Moves between states:
mj ru dc
mj fi gp
zq ru fb
zq fi pn
mg ru cq
mg fi lq
bz ru tc
bz fi zt
fm ru zn
fm fi cj
gj ru hz
gj fi zf
mb ru bc
mb fi qd
pn ru hz
pn fi sl
hc ru qr
hc fi sn
qq ru dp
qq fi nh
rh ru rf
rh fi zn
fc ru td
fc fi hs
nc ru lt
nc fi pg
cq ru dz
cq fi dq
tn ru qd
tn fi tc
bd ru mt
bd fi jg
rz ru zt
rz fi mb
tb ru mq
tb fi hd
hr ru hq
hr fi cz
mf ru zj
mf fi nf
dq ru dq
dq fi tb
pr ru rl
pr fi jl
dc ru hc
dc fi lq
ml ru pb
ml fi pg
jl ru mb
jl fi jj
fp ru nh
fp fi bf
qp ru hq
qp fi bp
sc ru jl
sc fi pb
rd ru nj
rd fi tb
pf ru nc
pf fi fl
hz ru bz
hz fi rz
rf ru cl
rf fi td
nl ru td
nl fi ph
zf ru pn
zf fi cz
zn ru lh
zn fi bm
gf ru fl
gf fi mn
jj ru jt
jj fi gz
sn ru ml
sn fi lh
jt ru sn
jt fi zt
dz ru mn
dz fi nl
tc ru cz
tc fi gj
pg ru lp
pg fi qr
sm ru rz
sm fi sc
hd ru fc
hd fi gd
nz ru hq
nz fi jt
cl ru mn
cl fi tb
mn ru dh
mn fi fb
zs ru lh
zs fi lt
rl ru qp
rl fi nz
lq ru sn
lq fi zs
dh ru br
dh fi br
lh ru jj
lh fi fm
sl ru nr
sl fi fb
dr ru rc
dr fi hl
dp ru ph
dp fi bf
dl ru td
dl fi zl
cz ru hq
cz fi hz
jg ru zj
jg fi dr
bf ru nf
bf fi rc
bn ru qz
bn fi dc
hq ru qd
hq fi pr
gz ru ml
gz fi qz
qd ru pc
qd fi rl
mh ru hd
mh fi lp
mt ru tc
mt fi bf
pz ru mb
pz fi bn
zl ru cq
zl fi bg
qr ru bn
qr fi zn
mq ru dz
mq fi dp
pc ru pz
pc fi qp
zt ru gj
zt fi pc
pb ru jj
pb fi lp
ph ru bg
ph fi fb
cj ru dh
cj fi mh
fg ru bn
fg fi pf
br ru gf
br fi cl
lp ru nz
lp fi bn
gd ru qc
gd fi fg
fb ru qq
fb fi fp
lm ru hd
lm fi dl
nj ru pf
nj fi gf
zc ru rz
zc fi pz
bp ru rl
bp fi hr
qc ru lm
qc fi mh
bc ru pc
bc fi pc
nh ru zq
nh fi zf
bg ru bf
bg fi dh
hl ru tn
hl fi bz
qz ru pg
qz fi hc
bm ru cj
bm fi mg
lt ru fg
lt fi nj
zj ru sl
zj fi fp
nr ru zf
nr fi dq
hs ru bm
hs fi fg
td ru tb
td fi bg
fl ru rd
fl fi dh
rc ru bp
rc fi tn
gp ru lq
gp fi hf
nf ru bd
nf fi bp
hf ru qp
hf fi rh

The rows follow the links: the fewer symbols apart two states are, the more alike their rows tend to be.

Each row is also shifted at random along 11 hidden directions that mean nothing.

Some states, each with a row of numbers:
lm: 104    3    5  -33   -1   27   14   31   59    6   -2  -52   15   -9  -47  -13  -32  -36  -17  -11  -12   -3   -8  -39    2   61   90  -24  -23   41   -1    7  -12  -26    3    4    1  -39  -29
hq:  -3  -28   13  -26   16   14   -2  -40  -36  -11   25  -65   24   50  -32  -20  -29   16  -62   29   25    2    6  -45   19    7   22  -55   -5   49   29   11  -19   18   -5   -4    1    1   14
hl:  21  -22   -4   -8   -7    8    3  -19   18  -38   19   42   10  -22    7  -31   21  -10  -15   41  -12   27    5    2  -20   15  -39    3  -16    3   49  -24   -5   21   -8   -7  -35    5    0
jl:   9   24   22   -2  -44   25   15    1   14   -5   31   -8   18   18  -45  -16    2   -3   26   18    8   12   20  -20   21   31   30    3    6  -59   43   -8  -42    4   11   10   -7  -35  -52
zc:  65   18    7   -5   38   27    9    0  -31  -24   -2  -31  -25   17   -2   27  -30    9   -8  -22   39  -45    6   -1   19  -26   35    2    4   16   22   13  -30   -9   -1   25  -19    1  -27
hz:  11   -7    4    1  -23   11   26    2  -24  -17   42   -9  -26   -8  -25  -12  -27  -11    0   16   14   23   34  -21    2   46   36   14  -10   -2   76  -11  -38   11    2    7  -38  -29  -38
lh: -10   43    9    8   -9   -4   13   42   22   43    1   19  -37  -35    9    1   15   12    9   -8    2  -39  -30   18  -18   31    5   30  -23  -28   -1   11   17    2  -14  -41   11   -7  -39
nc:  35    2  -21  -29   31  -28   -7   -5    6  -22   -2    4    7  -12   11   -7    0    5  -30   17  -18  -10  -44   12  -15    2  -41  -17  -30   12   -6   41    9   13    9  -32   -1   -2   11
bz:  10  -51   -1  -22  -25    7   -3  -39  -11  -76   47   20   12   11  -44   51   -2   26   57    7   50  -13   75   17    6   58   30  -15  -21  -44   18    7   -9  -24  -30    9  -43  -10  -35
zf:  27  -20  -25  -24  -19  -14    9   -4   -9  -18    1    1  -14    0   22   17  -11    6   22  -30   -4  -16    7   21   -9    1  -32   36  -17   15   13   17    3   26   27   10  -18   24   35
jg: -50  -24  -10   16    0  -14  -31  -24  -50  -17   21   41  -37  -25   53   -6   19  -16   -9   25   17   13   14   -3    2    1  -35   32   -8   -6   31  -12   16   21  -33   17   -1   13    9
cz:  48  -38  -17   23  -46   -4  -15  -10   -8  -23   17    2   -8    4   44   16   -7   10    4   -9   32   23    8   20   29   -9   -1   17   23   14  -25   19  -19  -10    6   42  -37   18   49
gz: -58    3   11   -5  -12  -13   22    8  -43    3   13   21   64    6   29  -66   55   44  -49   25    5   18  -52   -7   -7  -21  -57  -28  -14    3   20   21    8   49   18   16  -17  -10  -16
cj: -31   33  -20   22   65   24  -57  -13  -31  -14   -6   59  -31    7    5  -13   19  -36  -13   40   25   30   14  -18    6  -51    7  -27   32    8   51  -33   -3  -41  -14  -11  -11  -22  -25
dp:   6   30   30   10   13    7   26   39   13   58  -22  -25   -9  -45   16  -44  -31  -14  -20  -11  -56   21  -27  -21   -4    8   25   16  -14   32  -18   -8   -7  -26   36   -5   26   -7  -24
mt:  27   -9    1  -64   -3    7   19  -28   64  -11  -12    4    7   12  -28   27   -3  -42   51   13  -41  -18   29    0  -38   20   -2    8    2  -36   76  -44    3    9  -17   23   14   28  -19
sm: -13   11    5    3   25    8  -16  -13  -14  -29   -2   29   -6   21   23   31   20   30   15   -3   42  -23   -5   19   38  -55   -6   -2   25   -1    3   10  -16  -26    2   47  -17    2  -32
rh:   4    7    8  -15  -10   14   19   -6    0   12   27  -34   53   12   -5  -26   20   44  -35   16    5   -7  -19  -36  -36    5   25  -43  -35   30   12   13   14   17    8   -1  -25   20    1
pc: -32    9    5   12  -18   10   17  -17   22    1    8   11   39   23    2  -42   30   20   -8   26  -10   36  -21   13   17  -34  -39  -12   22  -19    0  -15  -20   23   24    5  -32    1   18
jt:  49  -33    6  -36   21   10  -20  -26   -7  -57    5    4   25   30  -20   19    4   56  -26    8   50  -55   -1    5   16   19  -25  -36  -18   36    0   32   -5    0   -5  -30   -4   10  -10
rc: -47  -18   24  -40   35  -16    0  -18   35   10    5    7    7  -16   36   -4   15   27  -35   43   -9  -12  -44    3    2    0   -4  -29  -28   44   -6   10   21  -28  -30   19   -4   24  -32
zn:   9    3   -1  -27  -31   -8   38   15   52   17  -23   -1   48   21  -38   39   39   30   60  -41   -9  -53    4   38  -51    4  -16  -11  -13  -52  -35   -9   38   20  -13  -16    5   29   13
tc: -22  -49   -2    7  -40  -19   13   -3   75  -13    4   41   -7  -23   -8   10   17   -4   -1   33  -18   30    7   20   -7   31  -40   27   14    9   18  -31   -2   29  -19   -9  -14   15   15
dq:  20   -6   -5   26   -2   26  -13   10   23  -12   -1   30  -21  -21  -43  -23  -22  -23   -1    7  -19   42   46  -21   -4   31    4   17    5   25   23  -42  -20  -21   36  -58   -5  -22    3
nf: -49  -48    0   19   12  -14  -88  -29   50  -12   -7   63  -88  -23    6   26  -13  -39  -16   53    1   22   29   -1   41   39  -38   38   32   26   13  -35    5  -28  -40  -57   56   10   16
hr: -23   16   -7  -68   40   -4   14  -28   24    7    1  -20   -9   15   -1  -28    3   10    7   11  -40  -39  -32   31  -11   13  -55    2  -52   -4    2    7   23   22   12  -59   -9   25   28
gf: -47   22   -7   37   45   -9  -25  -22  -31  -11   -6   32  -12   -1    0   20   -9   -9   33   16   -4   41   22   19   14  -60   -6  -14   34  -49  -24   -6   -8  -49   -2    3    0  -13  -11
fg:  11  -21  -30   33  -28  -12   -9   -2  -59  -31    7    0   25   15  -18    5    1  -34   24  -23   24   34   36   18    2    0   -8  -19   19  -61  -30    9    2   21  -18    1   -9  -33   46
sn:  73    8   -6    0  -33   21  -37   -1    9  -24   21   39   21   11   11  -12   22   10   -9   36   27   12   -5  -23   -4    0    0  -16   15   -1   58    9  -20  -15   17   10  -17   -3  -21
jj:  43   -3   32   10    6   -2   24   36    1   20  -27  -33   16   -5    1    7  -13   29  -50  -23   17  -37  -38   -3   11    2   10   -8    9   40  -32   17   -6   17  -11    5   30   -1  -14
mj: -14   32   -2   -1   -6   -1    3   26   14   62    6  -32  -63   -3    0   12  -15  -12  -19    0   -3  -36  -15  -24  -23   35   34   32   -6   15   46   -6   11   28  -17  -40   29   15   -2
nh: -46   -7   -1  -24   18  -26   -4    9   23   20   -9   16  -28  -18   16  -23  -12   12  -15   10  -35    5  -25    7    7   15  -40   18  -16   41   -4   11    7  -14   33  -40   19    3    3

From each start, follow one symbol. Which state do you reach?
Answer with the state's name.
start -29  -15    6   27   -6    3    4   25   24   18  -11   27   15  -15  -24  -18   25   29  -22    0   -2   10    0   11  -23   21  -20  -17   -8   23  -41  -18   19   -6    0  -72    0    4   16
ru cq
start -10   17  -15  -55   21    2  -25  -30   75  -21   15    3   -9    4   14   40   30   37  -15   43   -6  -46  -29  -45  -24  -10   25    9  -37   67   38   15   24   -2   15   22  -17   44  -24
fi td
start  55  -22   21   -1   12   10   37    8   42    7  -21  -15    2  -23  -19    4  -23  -13  -11   -5  -19   -8    3   25  -12   28    9   -5    1    6  -14  -26   -5   -5  -31  -19    3    8    4
fi tc
start -21   46  -13   -8  -16   -5    8   15  -36   18   16   14  -24   -1   19  -35   31  -25   -3   10   -4  -15  -24  -16  -28    1  -37   36  -12  -48   91   -5    3   71    4   -3    5  -10  -22
fi hc
start  83  -26    4    7  -62    3    2   14   27  -11  -13  -10   49   25  -49   20  -11  -25    6   -8    8   17   21  -16   -3   26   16  -23   51  -30   18   -5  -26   17   -4   18   32  -16    9
ru lp
start  12   18    5  -13   44    8    6   -4   26   -7  -26   -5   -5   17   16    3    7   29  -19   -4    4  -40  -43   29   22  -48  -33    1    6   31  -18    8  -11    6   13    1   -8   21    6
fi qd
start  16  -13   -7   33    6    3  -74  -19    2   -7    3   -1  -73   12   18   52  -21   11    5   -9   53  -28   20   22   61   11   16   22   17   10  -72   24   -4  -50  -28  -36   21   14   38
fi bp
start  15    8   33   -4  -34   -4   42   28   64   14   -4    6   66  -13   -1  -28   32   50  -17    8  -17   10  -55   15   13    4  -12  -18   -1    2  -42   20  -15   -7   27   19  -12  -17  -34
ru jl
start -45  -68   12    9  -10  -32  -33   -8   15   -1  -12   23  -20   -9   21   24  -15    1  -24   13    2   23    9   -1   29   20  -22    9   29   48  -32   -1   10  -20  -19   -3   43   16   22
fi fp
start  -7    7   12   44   12   18  -11    5   -5  -13    3   38  -13   -7    9  -24    1    2  -24   24   24   39   -2   10   37  -29  -13    1   37   13   12  -14  -41  -22   10    3  -22  -22  -21
ru zt
start   2    0  -10  -32  -17  -13   10   -5  -25   -6  -22  -25   21   50  -12   46   15   -4   44  -47   29  -58    5   18    2  -18   -4   -4   17  -46   -3   13   14   38  -22   43   25   10    9
ru nz
start  59   37    2   31   16   27  -14   17    8   10    1   -6  -39  -44   36  -15  -21  -13  -38    7  -15    8  -13  -48   -7  -13   38   40  -11   61   27   -3  -16   -8   35   15   -5    3  -15
fi nl
start   1   -7  -24   11  -58  -11    2    3  -20   -7   17   24    0  -15   36  -25    9  -16   25   -8  -22   42   11   -5  -11    6  -32   51   -3  -19   29    1   -1   30   43   26  -17    3   32
ru nr
